Here is a tiny trained network, its code and every weight. The questions are about switching its units off for an input and a target symbol, where a switched-off unit gives its printed mean instead of its output.

import numpy as np


def w(rows, s, z=0):
    codes = np.array(rows[::2]) - 128.0
    scale = np.full(codes.shape[1], s)
    scale[-1] = z or s
    return codes * scale


def norm(h):
    return h / np.sqrt((h * h).mean(-1, keepdims=True) + 1e-5)


def f(y):
    return y / 2 * (1 + np.tanh(0.7978845608 * (y + 0.044715 * y**3)))


def softmax(a):
    e = np.exp(a - a.max(-1, keepdims=True))
    return e / e.sum(-1, keepdims=True)


def log_softmax(a):
    a = a - a.max(-1, keepdims=True)
    return a - np.log(np.exp(a).sum(-1, keepdims=True))


def net(x, mask):
    ids = ['αβγθξπψ'.index(c) for c in x.split()]
    T = len(ids)
    res = E[ids] + P[:T]
    u = 0
    for l in range(2):
        q, k, v = (norm(res) @ M[l].T for M in (Q, K, V))
        z = softmax(np.where(np.tri(T) > 0, q @ k.T / 2**0.5, -1e9)) @ v
        res = res + np.where(mask[u], z, O[l][:, -1]) @ O[l][:, :-1]
        u += 1
        y = f(norm(res) @ A[l][:, :-1].T + A[l][:, -1])
        res = res + np.where(mask[u : u + 8], y, B[l][:, -1]) @ B[l][:, :-1]
        u += 8
    return log_softmax(norm(res)[-1] @ U[:, :-1].T + U[:, -1])


Q, K, V, O, A, B = {}, {}, {}, {}, {}, {}
E = w([
[110,128,168,4,54,105,191,128,59,104,180,91],'α',
[206,93,177,146,148,178,148,28,57,132,134,201],'β',
[211,128,159,176,114,202,179,106,107,156,103,41],'γ',
[86,85,109,171,209,145,237,110,88,117,191,78],'θ',
[18,195,154,129,71,184,128,155,148,167,143,173],'ξ',
[151,65,147,107,199,139,122,94,203,172,208,123],'π',
[160,96,50,138,127,32,161,79,142,171,17,164],'ψ',
],0.011)
P = w([
[235,205,107,231,64,106,140,38,109,130,156,172],'0',
[152,156,59,193,67,56,154,2,117,171,161,96],'1',
[139,158,46,141,109,65,153,68,113,166,178,117],'2',
[125,118,66,162,113,96,136,63,132,161,144,109],'3',
[129,120,115,146,140,136,162,93,120,201,134,136],'4',
[122,111,138,130,130,136,159,119,149,159,131,137],'5',
[103,95,137,118,149,150,130,138,143,124,133,139],'6',
[108,72,164,147,167,156,117,165,142,126,93,134],'7',
[64,88,167,93,181,174,99,166,130,78,67,91],'8',
[69,86,190,110,196,182,94,176,162,67,22,108],'9',
[48,22,232,84,185,219,95,191,165,64,96,120],'10',
],0.0085)
Q[0] = w([
[175,111,69,174,253,97,159,107,138,138,109,112],'0.h0',
[120,180,43,99,76,13,84,168,163,122,97,158],'0.h0',
],0.022)
K[0] = w([
[69,125,65,140,163,51,7,140,233,151,16,148],'0.h0',
[252,199,45,196,13,23,163,42,68,156,137,128],'0.h0',
],0.018)
V[0] = w([
[107,55,67,227,222,69,230,179,118,128,166,131],'0.h0',
[25,164,123,229,113,186,254,186,62,96,124,187],'0.h0',
],0.0096)
O[0] = w([
[86,189,127,134,85,141,255,46,214,26,67,211,247],'0.h0',
[185,77,50,94,15,209,217,167,40,79,89,113,178],'0.h0',
],0.0044,0.014)
A[0] = w([
[85,144,217,17,98,169,142,252,140,111,88,174,78],'0.n0',
[113,87,180,44,149,109,153,161,138,76,69,137,76],'0.n1',
[202,186,137,208,83,151,106,235,179,122,110,93,3],'0.n2',
[135,68,203,130,185,187,115,120,126,90,97,90,178],'0.n3',
[168,139,161,169,205,105,118,121,184,38,173,97,54],'0.n4',
[36,166,163,93,94,27,108,127,104,115,61,122,105],'0.n5',
[122,109,54,174,152,60,148,128,172,154,94,156,96],'0.n6',
[75,60,101,106,178,102,135,160,148,116,17,152,129],'0.n7',
],0.013,0.0029)
B[0] = w([
[68,90,230,110,46,184,131,106,75,93,75,64,254],'0.n0',
[108,140,116,100,179,132,119,142,172,77,97,118,250],'0.n1',
[169,135,148,141,180,167,153,87,249,96,175,83,129],'0.n2',
[153,100,125,194,163,130,157,170,152,95,137,181,245],'0.n3',
[107,125,163,97,208,180,194,134,85,204,153,134,241],'0.n4',
[160,126,152,95,177,111,112,80,143,181,150,142,179],'0.n5',
[118,74,132,129,51,106,145,93,120,177,101,119,227],'0.n6',
[129,121,140,144,142,107,129,186,108,150,75,128,234],'0.n7',
],0.012,0.0058)
Q[1] = w([
[174,58,93,252,212,141,184,123,160,133,40,153],'1.h0',
[102,202,80,175,58,90,15,132,162,128,190,137],'1.h0',
],0.024)
K[1] = w([
[60,90,142,87,111,43,103,134,147,125,3,70],'1.h0',
[174,148,132,83,42,178,140,117,109,77,217,87],'1.h0',
],0.03)
V[1] = w([
[111,129,58,138,60,195,166,46,149,136,252,72],'1.h0',
[72,137,112,144,109,109,110,84,46,75,174,203],'1.h0',
],0.016)
O[1] = w([
[102,114,215,208,199,219,159,241,172,40,43,153,254],'1.h0',
[62,94,112,54,158,171,169,184,49,19,253,151,103],'1.h0',
],0.0042,0.0056)
A[1] = w([
[126,161,122,141,90,110,93,121,134,175,82,161,77],'1.n0',
[163,88,59,145,131,129,102,201,84,139,142,73,78],'1.n1',
[144,148,95,165,116,134,111,193,112,134,142,82,67],'1.n2',
[168,121,130,197,148,135,59,140,134,73,134,140,2],'1.n3',
[176,163,6,126,100,51,132,27,127,198,158,96,72],'1.n4',
[181,88,71,114,105,135,113,113,128,118,92,98,157],'1.n5',
[82,188,159,76,85,156,91,129,86,163,108,118,136],'1.n6',
[118,188,72,94,93,148,83,98,104,111,205,177,6],'1.n7',
],0.024,0.0024)
B[1] = w([
[121,134,144,126,127,89,137,133,126,122,147,104,174],'1.n0',
[155,108,114,179,106,134,120,152,88,158,143,112,197],'1.n1',
[160,115,138,121,148,131,127,120,131,113,131,105,162],'1.n2',
[117,142,110,95,103,128,95,137,137,144,127,138,171],'1.n3',
[164,124,61,96,145,109,81,3,136,135,112,83,253],'1.n4',
[118,122,135,148,157,148,141,130,128,120,144,145,203],'1.n5',
[82,115,138,139,97,145,123,86,121,137,99,113,222],'1.n6',
[103,136,132,81,121,105,105,161,101,121,128,180,145],'1.n7',
],0.037,0.0072)
U = w([
[89,117,203,156,227,149,164,145,150,218,182,151,59],'α',
[170,172,140,112,105,196,69,194,255,170,87,97,91],'β',
[179,74,161,194,79,172,87,184,50,152,154,47,91],'γ',
[135,169,174,146,97,3,142,187,159,123,102,79,42],'θ',
[77,134,106,65,88,113,73,172,65,150,146,236,153],'ξ',
[100,118,119,160,86,141,220,140,149,25,62,152,147],'π',
[140,153,53,112,132,83,101,24,135,139,111,84,251],'ψ',
],0.0043,0.0011)

Each question gives the input, a string of symbols that net reads in full, and the target symbol t.
The units are the heads (2 rows each of Q, K, V and O) and the neurons (one row each of A and B). Each row of codes is followed by its name. A weight is (code - 128) times the scale printed after its matrix; where a second scale follows, it is the last column's (O, A, B and U).
mask holds one flag per unit, layer by layer, with each layer's heads first. A switched-off unit (its flag False) gives its mean, the last column of its rows in O or B, instead of its output. The means were averaged over made-up inputs and are rounded, as every weight is.
A unit's drop is (log p(t) with every unit on - log p(t) with that unit switched off) / (log p(t) with every unit on - log p(t) with every unit switched off).
The circuit of an input: a set's keep is (log p(t) with only the set's units on - log p(t) with every unit switched off) / (log p(t) with every unit on - log p(t) with every unit switched off). Starting from the 12 units with the biggest drops (on a tie, the unit counted first), units are removed one at a time, each time the one whose removal leaves the highest keep (on an exact tie, the one counted first), for as long as the keep stays at least 0.8.
circuit, biggest first: the units of the circuit, biggest drop first
most important unit: the unit with the biggest drop
top k neurons: the k neurons with the biggest drops, biggest first
k most important neurons of layer l: the k neurons of layer l with the biggest drops, biggest first
drop of u: that unit's drop, to one decimal
input θ ψ π ξ, target π: circuit, biggest first -> (1.n4 0.h0)
input γ α α, target θ: 4 most important neurons of layer 0 -> (0.n2 0.n0 0.n4 0.n3)
input π θ α θ ξ α θ α θ ξ π, target α: most important unit -> 0.n4
input π π θ θ, target α: circuit, biggest first -> (0.h0 1.n4)
input α θ ξ, target γ: top 2 neurons -> (1.n1 0.n0)
input β α π α, target ξ: top 2 neurons -> (0.n7 1.n7)
input π π γ, target α: 2 most important neurons of layer 0 -> (0.n4 0.n0)
input π α α π π θ α β α β, target ξ: top 3 neurons -> (0.n3 1.n3 1.n4)
input β γ ψ α π α β, target α: top 3 neurons -> (0.n6 1.n4 0.n4)
input θ γ α α α β γ, target β: top 3 neurons -> (1.n3 0.n2 1.n4)
input ψ θ ψ π θ ψ α α α β, target ξ: circuit, biggest first -> (0.n3 1.n3 0.h0)
input ψ θ θ α, target α: top 3 neurons -> (1.n4 0.n5 0.n0)
input ξ β α, target β: 2 most important neurons of layer 0 -> (0.n2 0.n4)
input γ θ ψ γ γ β β ξ π θ β, target α: most important unit -> 0.h0
input γ β β θ θ π π θ θ, target α: 2 most important neurons of layer 0 -> (0.n4 0.n3)
input γ α ξ β ψ β θ α θ, target π: top 2 neurons -> (0.n6 1.n4)
input π θ β γ β, target β: 2 most important neurons of layer 1 -> (1.n3 1.n4)
input ψ ξ θ β θ ψ θ α β γ, target β: top 2 neurons -> (0.n6 0.n3)
input α β θ ξ, target γ: top 2 neurons -> (0.n0 1.n1)
input θ α ξ θ θ, target γ: top neuron -> (1.n1)
input γ γ γ ξ, target θ: 2 most important neurons of layer 1 -> (1.n0 1.n4)
input θ α θ β θ θ γ α ξ β, target γ: top 2 neurons -> (0.n0 1.n1)
input β θ π π ξ ξ γ, target γ: drop of 0.h0 -> 2.2
input α β θ α, target γ: drop of 1.h0 -> 0.6
input α θ θ β, target π: drop of 1.h0 -> 0.1
input γ θ α, target θ: drop of 0.n2 -> 0.5
input θ α π γ α α β θ π γ, target α: most important neuron of layer 0 -> (0.n4)
input β θ α, target ξ: 2 most important neurons of layer 0 -> (0.n7 0.n0)
